Here is a tiny trained network, its code and every weight. The questions are about switching its units off for an input and a class, where a switched-off unit gives its printed mean instead of its output.

import numpy as np


def w(rows, s, z=0):
    codes = np.array(rows[::2]) - 128.0
    scale = np.full(codes.shape[1], s)
    scale[-1] = z or s
    return codes * scale


def norm(h):
    return h / np.sqrt((h * h).mean(-1, keepdims=True) + 1e-5)


def f(y):
    return y / 2 * (1 + np.tanh(0.7978845608 * (y + 0.044715 * y**3)))


def log_softmax(a):
    a = a - a.max(-1, keepdims=True)
    return a - np.log(np.exp(a).sum(-1, keepdims=True))


def net(x, mask):
    res = np.array(x, float).reshape(1, 8) / 4 @ E
    u = 0
    for l in range(3):
        y = f(norm(res) @ A[l][:, :-1].T + A[l][:, -1])
        res = res + np.where(mask[u : u + 6], y, B[l][:, -1]) @ B[l][:, :-1]
        u += 6
    return log_softmax(norm(res)[-1] @ U[:, :-1].T + U[:, -1])


A, B = {}, {}
E = w([
[182,128,183,147,105,148,123,145,138,95,23],'x0',
[137,139,87,71,199,82,86,89,62,63,111],'x1',
[165,142,4,209,128,180,114,110,156,77,131],'x2',
[119,143,129,126,126,133,118,124,134,125,131],'x3',
[97,205,144,165,143,154,146,210,76,91,116],'x4',
[145,106,156,153,208,128,173,131,181,96,142],'x5',
[187,180,81,166,164,2,111,168,148,230,83],'x6',
[127,132,129,128,128,126,127,126,131,128,131],'x7',
],0.0047)
A[0] = w([
[154,97,183,196,250,148,133,117,164,116,163,204],'L0N0',
[44,122,86,157,170,118,152,101,90,181,217,46],'L0N1',
[88,102,144,95,143,203,160,37,84,117,106,171],'L0N2',
[168,140,92,104,2,116,126,154,69,122,143,159],'L0N3',
[76,176,115,151,156,152,172,203,60,117,113,5],'L0N4',
[143,171,158,160,51,163,219,120,155,179,166,74],'L0N5',
],0.0066,0.0023)
B[0] = w([
[123,187,133,104,24,112,115,118,40,195,84,242],'L0N0',
[133,133,193,189,102,138,98,105,158,84,8,208],'L0N1',
[108,138,100,140,175,133,123,143,129,173,118,252],'L0N2',
[89,186,155,158,112,108,146,81,112,155,104,204],'L0N3',
[246,107,121,2,94,173,74,60,185,196,117,173],'L0N4',
[173,143,148,121,143,128,97,118,118,143,189,213],'L0N5',
],0.01,0.0036)
A[1] = w([
[131,115,228,175,138,151,68,118,195,100,56,137],'L1N0',
[128,32,79,67,104,84,156,8,217,192,110,3],'L1N1',
[125,77,166,144,112,138,93,159,43,235,122,252],'L1N2',
[172,127,109,129,107,51,38,139,136,195,85,199],'L1N3',
[91,127,171,69,88,253,153,106,101,71,138,26],'L1N4',
[154,175,122,59,217,119,113,59,25,31,83,121],'L1N5',
],0.0051,0.0016)
B[1] = w([
[144,181,163,146,140,120,115,152,166,2,82,172],'L1N0',
[196,178,151,38,105,227,139,118,147,126,81,164],'L1N1',
[171,112,60,158,199,144,94,146,51,48,137,238],'L1N2',
[45,102,156,142,202,215,171,82,150,113,165,254],'L1N3',
[80,22,59,146,181,116,206,81,159,162,75,174],'L1N4',
[163,128,213,203,100,81,165,81,222,160,236,202],'L1N5',
],0.0065,0.0056)
A[2] = w([
[115,98,182,195,87,236,141,221,134,162,132,62],'L2N0',
[85,165,120,129,73,122,125,42,138,179,114,137],'L2N1',
[167,144,3,200,110,136,144,111,165,118,116,2],'L2N2',
[50,103,226,44,226,110,97,185,117,160,135,235],'L2N3',
[121,118,113,153,195,146,176,151,147,194,140,171],'L2N4',
[134,207,104,111,182,55,98,199,199,220,63,69],'L2N5',
],0.0058,0.0013)
B[2] = w([
[108,116,142,115,172,2,131,56,178,168,158,186],'L2N0',
[158,102,145,89,135,100,178,228,67,173,98,250],'L2N1',
[136,129,182,65,122,106,79,235,123,48,150,215],'L2N2',
[150,152,75,149,60,150,108,211,150,85,139,252],'L2N3',
[89,144,49,151,140,180,132,97,107,84,143,197],'L2N4',
[18,11,82,32,109,145,190,26,164,122,86,146],'L2N5',
],0.0073,0.0036)
U = w([
[46,76,63,131,164,144,187,74,150,117,121,114],'0',
[174,120,154,42,112,184,123,83,166,157,117,63],'1',
[135,118,191,192,135,89,117,109,153,96,45,106],'2',
[142,137,153,154,139,53,104,79,155,183,254,85],'3',
[136,152,100,122,96,120,83,213,129,70,160,85],'4',
[107,152,130,130,94,76,161,129,41,196,82,13],'5',
[141,180,123,165,158,160,128,112,112,115,131,240],'6',
[131,157,141,160,164,157,121,123,119,128,134,251],'7',
],0.012,0.0031)

Each question gives the input, the list of numbers given to net, and the class t.
The units are the neurons (one row each of A and B). Each row of codes is followed by its name. A weight is (code - 128) times the scale printed after its matrix; where a second scale follows, it is the last column's (A, B and U).
mask holds one flag per neuron, layer by layer. A switched-off neuron (its flag False) gives its mean, the last column of its row in B, instead of its output. The means were averaged over made-up inputs and are rounded, as every weight is.
A unit's drop is (log p(t) with every unit on - log p(t) with that unit switched off) / (log p(t) with every unit on - log p(t) with every unit switched off).
The circuit of an input: a set's keep is (log p(t) with only the set's units on - log p(t) with every unit switched off) / (log p(t) with every unit on - log p(t) with every unit switched off). Starting from the 12 units with the biggest drops (on a tie, the unit counted first), units are removed one at a time, each time the one whose removal leaves the highest keep (on an exact tie, the one counted first), for as long as the keep stays at least 0.8.
units of the circuit, in order: the units of the circuit, biggest drop first
most important unit: the unit with the biggest drop
k most important neurons: the k neurons with the biggest drops, biggest first
drop when u is switched off: that unit's drop, to one decimal
input [-2,6,-7,-1,1,2,-4,1], class 4: most important unit => L2N3
input [3,-7,-7,-4,8,-6,7,-1], class 1: units of the circuit, in order => L0N4; L2N5
input [0,-6,-8,3,2,8,-8,-3], class 0: 2 most important neurons => L1N4; L2N0
input [-8,1,1,-5,2,1,7,7], class 2: 3 most important neurons => L0N1; L1N0; L0N2
input [-4,-6,-3,4,2,3,-7,-4], class 0: 3 most important neurons => L1N4; L1N5; L2N0
input [-7,-2,3,-8,4,-8,-6,5], class 5: 2 most important neurons => L0N3; L2N1
input [-8,3,-3,0,6,-1,-6,3], class 2: 2 most important neurons => L0N1; L1N0
input [-7,-7,-3,3,3,6,-6,-3], class 2: 3 most important neurons => L0N1; L1N0; L1N3
input [-7,6,0,5,6,-5,-7,-5], class 0: 2 most important neurons => L1N4; L0N0
input [-1,0,-4,3,-7,-8,-7,-5], class 5: units of the circuit, in order => L0N3; L2N1
input [-2,-3,-8,1,-7,-2,7,7], class 4: 2 most important neurons => L2N3; L0N4
input [-1,4,8,-6,5,-2,-5,6], class 4: units of the circuit, in order => L2N2; L1N3
input [-3,-7,-8,0,1,-3,-1,-2], class 4: 2 most important neurons => L2N3; L1N5
input [-6,-5,8,-5,-1,0,0,1], class 4: 3 most important neurons => L2N2; L1N3; L1N5
input [-8,4,-5,-6,-7,-7,2,-7], class 2: units of the circuit, in order => L0N1
input [-5,3,5,3,-5,-8,-6,1], class 5: units of the circuit, in order => L1N3; L2N1; L0N3
input [7,8,-2,-7,-2,-7,-4,-5], class 3: units of the circuit, in order => L1N5; L0N1
input [3,-6,-3,0,-1,0,-2,6], class 3: drop when L2N0 is switched off => 0.2
input [-6,0,3,-5,-1,-2,3,-3], class 2: drop when L0N1 is switched off => 0.9
input [5,-6,-2,0,6,-6,8,1], class 0: units of the circuit, in order => L2N5
